Below are the code and all the weights of a small trained network. Each question names an input and a class and asks about switching units off, where a switched-off unit gives its printed mean instead of its output.

import numpy as np


def w(rows, s, z=0):
    codes = np.array(rows[::2]) - 128.0
    scale = np.full(codes.shape[1], s)
    scale[-1] = z or s
    return codes * scale


def norm(h):
    return h / np.sqrt((h * h).mean(-1, keepdims=True) + 1e-5)


def f(y):
    return np.maximum(y, 0)


def log_softmax(a):
    a = a - a.max(-1, keepdims=True)
    return a - np.log(np.exp(a).sum(-1, keepdims=True))


def net(x, mask):
    res = np.array(x, float).reshape(1, 4) / 4 @ E
    u = 0
    for l in range(4):
        y = f(norm(res) @ A[l][:, :-1].T + A[l][:, -1])
        res = res + np.where(mask[u : u + 5], y, B[l][:, -1]) @ B[l][:, :-1]
        u += 5
    return log_softmax(norm(res)[-1] @ U[:, :-1].T + U[:, -1])


A, B = {}, {}
E = w([
[127,127,126,127],'x0',
[124,195,177,63],'x1',
[129,124,129,123],'x2',
[1,107,136,153],'x3',
],0.0084)
A[0] = w([
[49,92,254,189,179],'L0N1',
[49,107,193,152,204],'L0N2',
[51,181,202,34,2],'L0N3',
[56,244,166,135,53],'L0N4',
[230,176,103,99,110],'L0N5',
],0.0072,0.0036)
B[0] = w([
[73,111,102,59,255],'L0N1',
[124,2,65,73,252],'L0N2',
[102,132,8,7,219],'L0N3',
[165,115,32,8,204],'L0N4',
[81,91,245,227,250],'L0N5',
],0.0053,0.0045)
A[1] = w([
[97,80,174,187,137],'L1N1',
[145,63,89,180,23],'L1N2',
[134,115,188,89,3],'L1N3',
[131,190,255,128,143],'L1N4',
[153,243,177,131,49],'L1N5',
],0.009,0.0025)
B[1] = w([
[85,15,71,120,217],'L1N1',
[153,254,51,43,226],'L1N2',
[113,184,181,104,156],'L1N3',
[49,138,198,77,252],'L1N4',
[69,180,221,98,203],'L1N5',
],0.0085,0.0038)
A[2] = w([
[122,164,110,56,250],'L2N1',
[219,177,92,143,84],'L2N2',
[139,221,208,22,164],'L2N3',
[1,76,179,129,29],'L2N4',
[191,98,86,98,164],'L2N5',
],0.0084,0.0017)
B[2] = w([
[107,161,224,141,232],'L2N1',
[225,205,42,214,161],'L2N2',
[88,103,80,197,255],'L2N3',
[228,197,138,192,222],'L2N4',
[119,149,191,255,190],'L2N5',
],0.0083,0.0062)
A[3] = w([
[101,115,72,161,213],'L3N1',
[127,44,140,176,142],'L3N2',
[87,207,153,135,85],'L3N3',
[125,80,122,135,254],'L3N4',
[250,130,121,242,61],'L3N5',
],0.012,0.002)
B[3] = w([
[119,82,175,142,230],'L3N1',
[140,92,12,169,187],'L3N2',
[171,115,149,171,216],'L3N3',
[212,182,138,174,180],'L3N4',
[192,247,63,47,253],'L3N5',
],0.011,0.0062)
U = w([
[218,240,62,158,171],'0',
[14,95,115,30,181],'1',
[127,29,32,209,186],'2',
[173,83,149,98,1],'3',
[168,87,145,99,21],'4',
[94,196,254,175,188],'5',
],0.019,0.0093)

Each question gives the input, the list of numbers given to net, and the class t.
The units are the neurons (one row each of A and B). Each row of codes is followed by its name. A weight is (code - 128) times the scale printed after its matrix; where a second scale follows, it is the last column's (A, B and U).
mask holds one flag per neuron, layer by layer. A switched-off neuron (its flag False) gives its mean, the last column of its row in B, instead of its output. The means were averaged over made-up inputs and are rounded, as every weight is.
A unit's drop is (log p(t) with every unit on - log p(t) with that unit switched off) / (log p(t) with every unit on - log p(t) with every unit switched off).
k most important neurons: the k neurons with the biggest drops, biggest first
k most important neurons of layer l: the k neurons of layer l with the biggest drops, biggest first
drop of u: that unit's drop, to one decimal
input [-1,1,-6,0], class 5: most important neuron => (L3N2)
input [-5,4,-5,0], class 5: 2 most important neurons => (L2N1 L3N5)
input [-7,0,7,5], class 2: 4 most important neurons => (L1N4 L1N2 L1N5 L0N2)
input [7,-6,8,0], class 0: 2 most important neurons of layer 1 => (L1N4 L1N2)
input [0,0,-3,2], class 2: 3 most important neurons => (L1N4 L1N2 L0N2)
input [-7,1,4,-4], class 5: 2 most important neurons => (L0N2 L1N4)
input [-2,-4,-1,1], class 2: 4 most important neurons => (L2N4 L3N5 L1N4 L1N1)
input [-5,-4,-7,1], class 2: 2 most important neurons => (L2N4 L3N5)
input [-1,7,-7,1], class 1: 2 most important neurons => (L0N3 L2N4)
input [-7,1,-5,-5], class 5: 3 most important neurons => (L0N2 L1N4 L1N5)
input [1,-8,2,0], class 0: 3 most important neurons => (L1N4 L0N5 L1N2)
input [-8,-4,4,1], class 2: 2 most important neurons => (L2N4 L1N4)
input [2,1,-8,-6], class 5: 3 most important neurons => (L0N2 L1N4 L1N5)
input [4,-1,7,4], class 2: most important neuron => (L3N5)
input [-5,0,2,7], class 2: 2 most important neurons of layer 1 => (L1N2 L1N4)
input [5,1,6,-7], class 5: 2 most important neurons of layer 0 => (L0N2 L0N5)
input [-1,-1,3,4], class 2: drop of L3N5 => 0.3
input [-6,8,7,6], class 1: drop of L1N5 => 0.0
input [-7,5,8,1], class 1: drop of L2N4 => 0.1
input [-4,7,-6,1], class 1: most important neuron of layer 2 => (L2N4)
